Facts:
[j_104 j_155 j_166 j_171 j_193 j_225 j_247 j_271 j_291 j_33 j_344 j_405 j_413 j_429 j_448 j_455 j_475 j_495 j_506 j_508 j_567 j_581 j_663 j_670 j_734 j_753 j_758 j_773 j_791 j_793 j_857 j_858 j_864 j_90 j_923 j_936] gastin b
[j_11 j_123 j_129 j_132 j_136 j_153 j_156 j_174 j_234 j_243 j_251 j_268 j_272 j_285 j_302 j_316 j_35 j_358 j_360 j_369 j_385 j_404 j_44 j_488 j_503 j_518 j_53 j_547 j_551 j_559 j_566 j_575 j_577 j_596 j_597 j_635 j_636 j_674 j_682 j_700 j_737 j_754 j_759 j_764 j_797 j_799 j_808 j_841 j_854 j_870 j_901 j_902 j_912 j_93 j_930 j_957 j_970 j_981 j_982 j_997 j_999] gastin a
[j_130 j_228 j_258 j_315 j_354 j_498 j_58 j_614 j_659 j_774 j_81 j_894] gastin d
[j_169 j_17 j_269 j_341 j_345 j_421 j_462 j_473 j_490 j_609 j_655 j_752 j_755 j_775 j_829 j_883 j_886 j_891 j_942 j_956] gastin c
j_104 golom [j_970 j_272 j_858 j_609 j_636]
j_123 golom [j_316]
j_129 golom [j_258 j_344]
j_130 golom [j_455 j_981]
j_132 golom [j_448 j_759 j_923 j_228 j_475]
j_193 golom [j_559 j_251 j_354 j_258 j_473 j_490 j_891]
j_234 golom [j_566]
j_243 golom [j_901 j_316]
j_291 golom [j_354 j_58 j_886]
j_302 golom [j_829 j_857 j_413]
j_35 golom [j_829 j_285]
j_369 golom [j_413 j_269]
j_506 golom [j_829 j_462 j_316 j_498 j_404]
j_508 golom [j_886]
j_547 golom [j_421 j_759 j_247 j_269]
j_567 golom [j_891]
j_597 golom [j_272 j_829 j_902]
j_614 golom [j_674]
j_635 golom [j_358]
j_659 golom [j_251 j_518 j_429]
j_700 golom [j_797 j_462 j_503 j_155 j_11]
j_734 golom [j_81]
j_737 golom [j_354 j_315 j_169]
j_752 golom [j_551 j_498]
j_753 golom [j_268 j_53 j_495]
j_755 golom [j_455]
j_758 golom [j_421 j_901 j_609]
j_764 golom [j_228 j_225]
j_773 golom [j_902 j_11 j_791]
j_774 golom [j_858 j_155]
j_799 golom [j_33 j_174 j_345]
j_841 golom [j_268 j_174]
j_854 golom [j_886]
j_883 golom [j_982 j_81]
j_90 golom [j_970 j_44 j_354]
j_912 golom [j_174 j_358]
j_936 golom [j_272 j_285 j_17]
j_942 golom [j_455 j_864 j_360 j_247]
j_123 klaze: j_272 j_755 j_291 j_758
j_136 klaze: j_797 j_166
j_153 klaze: j_655 j_132 j_166 j_129
j_17 klaze: j_674 j_174 j_11
j_247 klaze: j_655 j_829 j_923 j_581 j_243 j_547
j_268 klaze: j_655 j_793 j_455 j_670 j_156 j_488 j_930
j_269 klaze: j_774 j_132 j_90
j_285 klaze: j_421 j_559 j_870 j_429 j_737
j_33 klaze: j_901
j_341 klaze: j_551 j_358 j_169
j_413 klaze: j_799 j_93 j_575
j_495 klaze: j_104 j_636 j_405
j_508 klaze: j_774 j_754 j_659 j_886
j_566 klaze: j_655
j_567 klaze: j_894 j_755 j_171 j_737
j_577 klaze: j_421 j_775 j_764 j_132 j_462 j_581 j_316 j_575 j_345 j_957 j_758
j_58 klaze: j_596 j_559 j_659 j_581
j_609 klaze: j_81 j_316
j_635 klaze: j_655 j_870 j_130
j_663 klaze: j_581 j_228 j_808
j_734 klaze: j_793 j_193 j_799 j_81
j_858 klaze: j_174 j_759 j_488 j_936
j_902 klaze: j_755 j_999 j_90 j_243 j_773 j_129
j_956 klaze: j_559 j_883 j_755 j_857 j_271 j_682 j_490
j_982 klaze: j_674 j_755 j_132 j_753 j_344 j_166
j_997 klaze: j_193 j_251 j_864 j_503

Known rows:
[  8 -18 -37 -13  -8  -3 -10  -2  -1  13 -64  12 -14 -26   7  13  -4   4
  21   2  15  52  11   6 -12  10  -3  -4  -3 -10  -1  -7   9 -19   4  -6
   5   6   7 -37 -10  16  13  10 -27  -2   6]: j_997
[  4  -2 -10  -5   1  -3   9   9  -2   2  -6   0   2 -12   6  -4  -8  -1
 -12   5  -5   9   1  -3   0  -4  -1   0   0 -11 -12  12  11  -3 -10  -1
  14  14  -3   1  -1   7   3  19  -4   0   0]: j_385
[ -8  -5  27   4  14 -10  54 -15   0 -11  33  -2  -7  47 -18   8  38   5
 -33  -9   5   9  10  -8   4  -8 -10   1   6   4 -46 -29  21  -5   2   9
 -15 -16  -8  11  -9  -9 -15   8   3   9 -12]: j_829
[-12  -8 -15 -20   0 -19  20 -29 -33  17  -2  -8  -4   1 -20  15  10   2
  24  -3   4   3   2 -17 -14 -34  11   1  13  -4 -21 -46   9 -44  27   5
 -26  -6  22 -21   9  24   6  -9   2  14  -3]: j_247
[-10   6   0 -22   1  29 -20   7 -17  -1  23 -33  13 -11  12  -3 -24  -9
   7  10  10  16 -11 -26  21  17  -3  -4 -16  -2  -9   8  18  -8   1  -1
   9  15  14 -15  -3 -13  11  -7  33   0  -1]: j_942
[-19  -8  19   2  16  20  25  23  13   6  31  -4   8  -8  -3  20  14   5
 -28  10  13  29  -6  -5  10  25 -12  -4 -12  -7 -36  24  18   9   6   4
  28  -2  -5  -8 -25  -6  10  12  27   4  -5]: j_35
[ -2   8   6  20   6  34 -21   2  10   9   8   2   9  -6 -33  -2   7  -2
  28 -12 -18 -24 -21   3  -6  -5   9   2 -17  18   3  -1 -28  25   8  -6
  21  -8  -4   9   6 -27 -17 -28  11  -7  11]: j_737
[  4  -7  -2   2   0   1  13   6  -2   1  -6   0   0 -17  12  -4  -7   2
 -14   3   0  11   4  -9   2  -4  -1  -1   3 -11 -14  11  11  -7 -11   0
  17  12  -5   3  -5  10   4  22  -3  -1   0]: j_404
[  0   8   6   1 -11 -13  30  -7  -5   1  15 -22   1  14  -4  -6   7  -3
 -15   2 -12 -19   5 -12   7 -16   2   4  11  -1 -18 -20   4   5  -5   5
  -2  10  -3  17   9  -1  -3   2   6   2  -8]: j_754
[  3  -3  -9   1   1  -2  13   9   1   7  -3   1   4 -11   8  -1 -10  -3
 -12   2  -6  10   5  -1   2  -3  -1   1  -1  -7  -6  12  12  -4  -9  -2
  13  13  -1   2   1   9   4  16  -2   0   2]: j_155
[  4   7   2   6 -15 -14  29 -13  -1   3  -2 -22 -15  25 -15  -7  12  -6
  -1  -2 -12  -7   6 -12   4 -14  -3   1   6   2 -19 -40   0   4   1   4
  -3   7   0   6   7  -2 -10  -3   6   1  -4]: j_228
[ -5 -11 -23 -16  -1  -8  15  15  -9  16 -18  -4   8 -44   6  13 -11   3
 -10  14   1  14   2  -7  -5  -6   5  -3   6 -22 -24  16  13 -20  -4  -2
  21  20   2 -10  -4  25  17  22   1   9   3]: j_495
[ -2  -2  -7   7   7  12 -15 -16   0  -4  -9   6  24   8   3  -9  -2   3
  -8 -11  -7 -25  -2   9  -5 -11  16  -6   0   8   3   6 -18   3  -9  -6
  10  -4 -12  14  -1 -16 -10   6 -13   0   6]: j_894
[  1  -1 -11  11   9  21  -8 -16  -4   1 -14   5  28   4 -15  -9   1   2
   1 -18 -14 -29  -8   5  -6 -15  19  -5  -4   8  -7   2 -23   1 -10  -9
  22  -2 -12  16   4 -18 -18  12  -9   3  13]: j_490
[-14  18  26  18   5  -1   0  22  13   4  43 -12  -6   8 -17   0   7  -3
  -8   4 -13 -40  -9  -2   1 -12   3  14  -2  15  23   1 -11  29  19   5
 -12  -7  12  16  12 -10   2 -34  16  -4  -1]: j_90
[ -2  -1  21  -2  38  17  -4  23  13  -9  60  31  -8   5  11  18   2  -1
 -12  -7  16  28  -3   8   6  27 -23   2 -19   7   8  45  30   5  -5   2
 -10 -19   4  -1 -10  -8  -3  -2   3   6   1]: j_936
[  7   5   0  10 -23 -17  -4 -11  16 -13 -49 -15 -19  35   8 -16   6  -2
 -13   4   0   5  16   9  -1  13  -5   2   4  11  15 -28 -16  28  -4  -1
 -15  -3  -8  -5  -2 -20   0  -5 -22 -12  -7]: j_575

Rows:
No name comes twice in this set of rows, the named rows included.
[-28 -17 -16 -12  17 -19  11  -6 -14  13   0   4  25  -7   2  23  18  14
 -16   5   7 -12   5   1 -23 -29  24   0  16  -3  -8  -5  -5 -31  26   0
 -14 -12  10 -11  -3  15  18   2  -7  18  -2] | j_902
[-10  11  16   1   4  -1 -39  12  11 -10  42   6  15   4  25   7  -8   2
  -6   9  11 -35  -7  18   3  23   5   0  -1   6  36  33 -17  18   7   3
 -23 -14   0  11   1  -6   5 -19  16   7  -3] | j_753
[-19  -5  -5   8  15   0  -2   1  14  -1 -17  -5  19  24  19   1  13   6
 -34   1   2 -10  10  11  -4   3  10  -3   4  11  -3  13 -17  17  -1  -4
   3  -7 -11   9 -11 -25   0   7 -13   5  -2] | j_272
[ -1   3  23 -27   4  28 -51  31  -6 -10 -11  -3 -31 -50 -32  15   9  10
   6  16 -14 -21 -16 -15   7  13 -17  14 -10 -20 -34  22  29   6   9   2
  26   4   7   1  -6  -5   7 -20   1 -27  -4] | j_854
[ 10   4   3   7   0  10  10 -28  -5  -6  -3   7   2  25 -24 -10   8  -3
  15 -23  -9 -10   0   1   0 -13  -1  -3  -4  10 -14 -21  -7  -4  -9  -2
   0  -8  -8  16  10 -15 -27   0  -7   1   3] | j_870
[-23 -10 -25   5  10  27 -22   0  -6  32  -7   6  33 -35 -10  21   0   8
  34  -4   2 -12 -19   9 -21 -12  32  -6  -6   6  13   3 -35 -11  32  -4
  21 -11  10 -22  -4   5  13 -19  17   7  15] | j_567
[  8  10   2 -33  11  15 -27 -31 -33 -28  23  -2 -10  44  17 -17 -26 -16
  19 -16  18  30   8 -25  24   3 -22  -6 -14   9  -2  -3  37 -35 -14  -7
 -45  -3  18  -6  10 -21 -12  -4  -2   3   1] | j_455
[ 10 -11 -34 -25   3 -16 -10 -17 -20   7  -8  44 -16 -18 -11  28   4   3
  44 -12  17  31   5  13 -19   0  -8  -5  -1 -10   0  -8  19 -50  17   1
 -31 -15  12 -29   8  38   2  -1 -14  21   7] | j_268
[-10   9  18  -4   3  22 -63  21   7  -9 -18  -6 -16 -23 -23   2  12  10
   9  10 -14 -50 -13   3  -3   4   2  16  -7   5   5  14 -15  27  18  -2
  12  -9   4   9  -1 -27   3 -34  -7 -27   0] | j_291
[-14 -14 -16 -14  28 -14 -18  12  -4  -2   7  34  17 -18  39  17  -9  11
 -16   0  17   3   9  13 -14 -10  10   1   8  -5  24  43   9 -27   8  -6
 -26  -9  11  -8  -2  17  20  15 -24  13   3] | j_17
[ 26   1  -2   2   1  -6  -5  -9   5 -18 -10  27 -36  28  -6  -9  -2  -7
  19 -16   6  33  11  10   4  13 -27  -2  -8   8  19  -7  19   0 -18  -3
 -25 -10  -2  -2   4  -4 -18   2 -30  -7   5] | j_793
[-16 -21  21  22 -23  18 -24 -12  -9  18 -18   1  27 -33  22   4  -9  20
  29  12  25 -10 -24  14 -11   3  39   4  12  -2  33 -13 -37 -15  25   4
   8 -17   4 -23 -32  17  27  -3  33 -24  -7] | j_123
[ -2   9  15   7   9 -18 -13  -3   7 -24  30   9   5  28  28 -11  -5   1
 -28  -4   2 -32   8  14   3  -9   2   7  11   8  29  18  -2  11  -9   0
 -35 -12  -3  27   8  -9  -3  -5 -18   1  -5] | j_166
[-15  -6  -8 -11  11 -24 -12   2 -10   1   2  10  15 -12  27  10  -3   9
 -13   8  10 -13  10   6 -14 -16  16   6  14  -4  20  15   1 -18  14   0
 -22  -5  11  -4   1  17  18   3 -16   8  -2] | j_136

Now the same things, written a new way:
Known rows:
[-22  -1   1  10 -11  18   0   0 -10  -2   5  30  -2   2 -13  17   0   2
 -19 -14   7 -16 -27 -14  -8   1   3 -17  19  14  20  -4  -4   5   3 -14
  -5  -1 -21]: j_132
[  1  10  -6 -19  28 -18   5  17  -1  -6  -3 -11  -6  -1  -3  -9  -2   4
  12 -15  -5   3  10  -2  -6  18 -13 -13  -2   0 -21 -10  -1  11   3   0
   3  12  -4]: j_609
[  9   5  -1 -15   9   0  -5  -5   4  -9  -6  -7 -11  19  -2 -21   0   2
   8  -9  -4  -8  -6   2 -23  14   1 -19  19   9   6 -19  -5   5  -9   0
  -6   2  -9]: j_81
[-17   3  16  -3  -1 -10   2  12  -8   4   2  -5  14  15  22  24  20   0
  12 -18   3  -6  -7   2  17 -14   7   7  20   0   3  -5 -15  -1   4  -3
  -2  12  -8]: j_225
[  2 -12  -9   6  15   6   7   0   5 -11  -2   3  -8 -21   8  13  -2  12
   3   1 -13  -4  15  -2  29  -4 -31   4 -37  17 -15   8  -4   2   7   1
   6   0  16]: j_567
[  2  -6  -1  -2  -2  -5  -9  -6   2  -6  -8 -14   6   6  11   4  11  18
   9   6   7   4  18   8   8  -1  -8   5   6 -14   1  -6 -13  -6   1  10
   1  -2   7]: j_891
[  6 -14   0   7  -2   4   8  -8   5  -8   6   7 -15   1  -1   5   1   1
  -6   7  -3   2  -9  -7   8 -11  -5  -5 -10  12  17  16  -1   0  -8  -8
  -4   0   0]: j_171
[ -7   0  -2   5 -13  17  -3  -9  -3   6   0  13 -11  -1 -14  12 -14   8
 -23  -6  10  -5 -11  -8  -9   2   6 -11   7  -2  17   7   5  -7 -12  -3
  -4  -9  -2]: j_166
[  1  -9  -6  13 -11   5  -9  -8  -4  -1 -15 -12  14  -1   6  -1  17   9
   6   4  -2  -8  17  16  10  -7  -5   4  -5   3   0  -9  -2  -1   9   2
   3  -7   3]: j_854
[ -9  -8  -4   5  -2   0  -9  -2   3  -6   7  13  -1  -8  -6   1   0  12
  -2  20  16   8   3  -6  -4  -2 -12   4  14  -9  11  -7  -8 -11   9  14
   0  -6   4]: j_886
[-14  -7  -1   8 -13   3  -5   3   0   9  -1 -29  18  -9   7  12  22   1
  24   3  -1  -8  17  18   6  -1   1  15 -13 -33 -25   2  -6  22   8  -9
   4  19  12]: j_341
[  2  -5  10  -1  -1 -17   1  -1  -3   6  -1 -17   8   6   0  -3  11   2
   4   4   4   6  12  11   3   0   6   3   9 -10  -5   6   1  -7   0  -3
   4   9   1]: j_155
[ -2 -11  -8  17 -10  15 -12 -10  -2 -16   6  21   0 -12  -6  -9   1   9
  -1  24   6  -2  -3  -2  -3  -9 -16   2   8   7  17 -13  -3  -2  18   8
   0 -14   0]: j_659
[  1  -6   3   9  -9  -5   3  -3  -8  12  -5 -16  12  -5  -6  -4  12  -7
  -3  -4  -4  -3  11  16   7  -5   6   1  -1  -1  -7  -1  13  -1   6  -9
   5   3  -2]: j_506
[ -4  10   6  17   2  17 -10  -1  -6   6   7  28  14  -6  -6  -6 -10 -10
  -4   6  -3  -2 -13  -9  -6  -7  -2   7  11   8   4  -4   6   8  11  -5
   5  -8 -12]: j_547
[  9 -17   2   6   1   4  12 -10   8 -14  11   8 -14  -3   0   2   1  -1
  -2  15  -4   3 -10 -10  11 -13  -5   3 -10  13  18  18  -1   1  -4  -8
   0   2   1]: j_682
[  1  -5   5  13  -9  -4   1  -3  -7  10  -8 -15  16  -3   1 -11  13  -8
  -1   0  -2  -1  11  16   7  -4   3   2  -4   4  -4   3  11  -3   7  -9
   6   2  -1]: j_597

Rows:
No name comes twice in this set of rows, the named rows included.
[-15   9  -6  -3  14   2  -2  14  -1   7  -1  15  -2 -21  -5  17 -21   1
  -3 -15   0  -2   9  -8   9  10 -13   4 -20   0 -26   6   4   1   4   2
   3   2  10] | j_153
[-11  12  15  -1   8   6 -14   8  -4   2  17  31  10   5   5  10  -5  -6
   2  -5  10   2 -17 -20  -7  -6   4   4  29   4   4  -5  -8   4   5  -2
  -2   2  -4] | j_923
[  1  -8  -4   1  22  -5  20  10   9  -8  10   1  -9 -21  10  12  -4   0
  13   1 -12   7  12  -4  33 -11 -21   9 -36  12 -20  20  -2   8   2  -6
   4  10  17] | j_956
[-17   6  14  -3   6  -4  -3  11  -1  -5  17  24   7   4   5   8   6  -4
   8   2  10   2 -17 -12  -6 -11   1   3  30   6   7 -13 -15   6  13  -1
   0  10 -13] | j_228
[-10  23   6  -5  32  -2   2  19  -2   8   9  20  14 -14   2   9 -18  -6
  13  -4  -4  18   4 -24   9   4 -18  15  -6 -14 -38   6  -3  17  12  12
  14   3   4] | j_247
[-10  -5  -3  10  -6   8  -4  -3  -1   1   6  18  -5  -9 -11   9 -10   1
 -13   3   7   0  -6  -8  -1  -2  -2  -3   0  -1  10   7   4  -5   1  -1
   0  -6  -1] | j_999
[ -8 -10  -5   9   0   5   7  -2  -1  -9   1   8 -15  -7 -17  -8   2   1
 -12  -2  -3  -6 -14  -3  -9   2  -9 -22   3  14  18  -2   5   8   6 -14
  -2   0 -15] | j_758
[-13 -12  -6  18 -12  15  -9  -9  -1  -3  -2  19  -4 -16 -16   3  -6  11
 -16   6   9  -5  -6  -7  -7   0  -5  -9   4   3  15   1   5  -5  10  -4
  -1  -9  -4] | j_90
[  8  -2   6  -9  33 -17  12  11   6  -7  15   4 -14 -18  -1   2 -11  -6
  15   3 -11  15  10 -10  15  -4 -18   6 -18   6 -19  20   5   4   4  -8
  10  16  14] | j_285
[ 14 -16  -4   3   5   6  -3 -16  14 -24  15  16 -17   1  -2  -6  -1  11
   2  26   5   2  -9 -12   0 -13 -18   3   9   8  28   8 -10  -4  -3   6
  -3  -3  11] | j_559
[ 12 -18  -2  12   1  17   0 -15   7 -20   3  11 -12  -6  -3  -4   1   8
  -2  16  -4  -9  -5  -5   6 -12 -16  -5  -5  19  23   4  -2   0  -4  -5
  -1 -10   2] | j_737
[  2  -2   0   8   3   3   0   0   2  -9  15  18  -2 -13  -6 -10  -3  -6
   3  17   5   6  -9  -5  -7 -10 -10   6   6   8  10   0   0   1   9   0
  -1  -2  -2] | j_596
[ -6  -5  -9  13 -10  23 -17 -13   1  -5  -7  23  -5  -7 -12   5  -9  16
 -17   4   9  -9   0  -2   0  -1 -11  -6   2   3  12  -3   1  -9   1   5
  -2 -18   4] | j_129
[ 12   3   9   2  -8  17 -16 -14  -2  18 -15   1  11   9  -4   4 -12  -5
 -15 -15  -4 -13   0  12  -2   6  19  -3   1   8  -6   6  18  -4 -15 -13
   7  -3   6] | j_936
[ -4  -8 -12  -1  -2  10  -6 -10   3  -6 -10   9 -15   8  -8  21 -12  26
 -17  -3  12  -4   7  -8   1   9 -10 -12   1  -6  14   6 -12 -11 -10   9
  -3  -4   8] | j_344

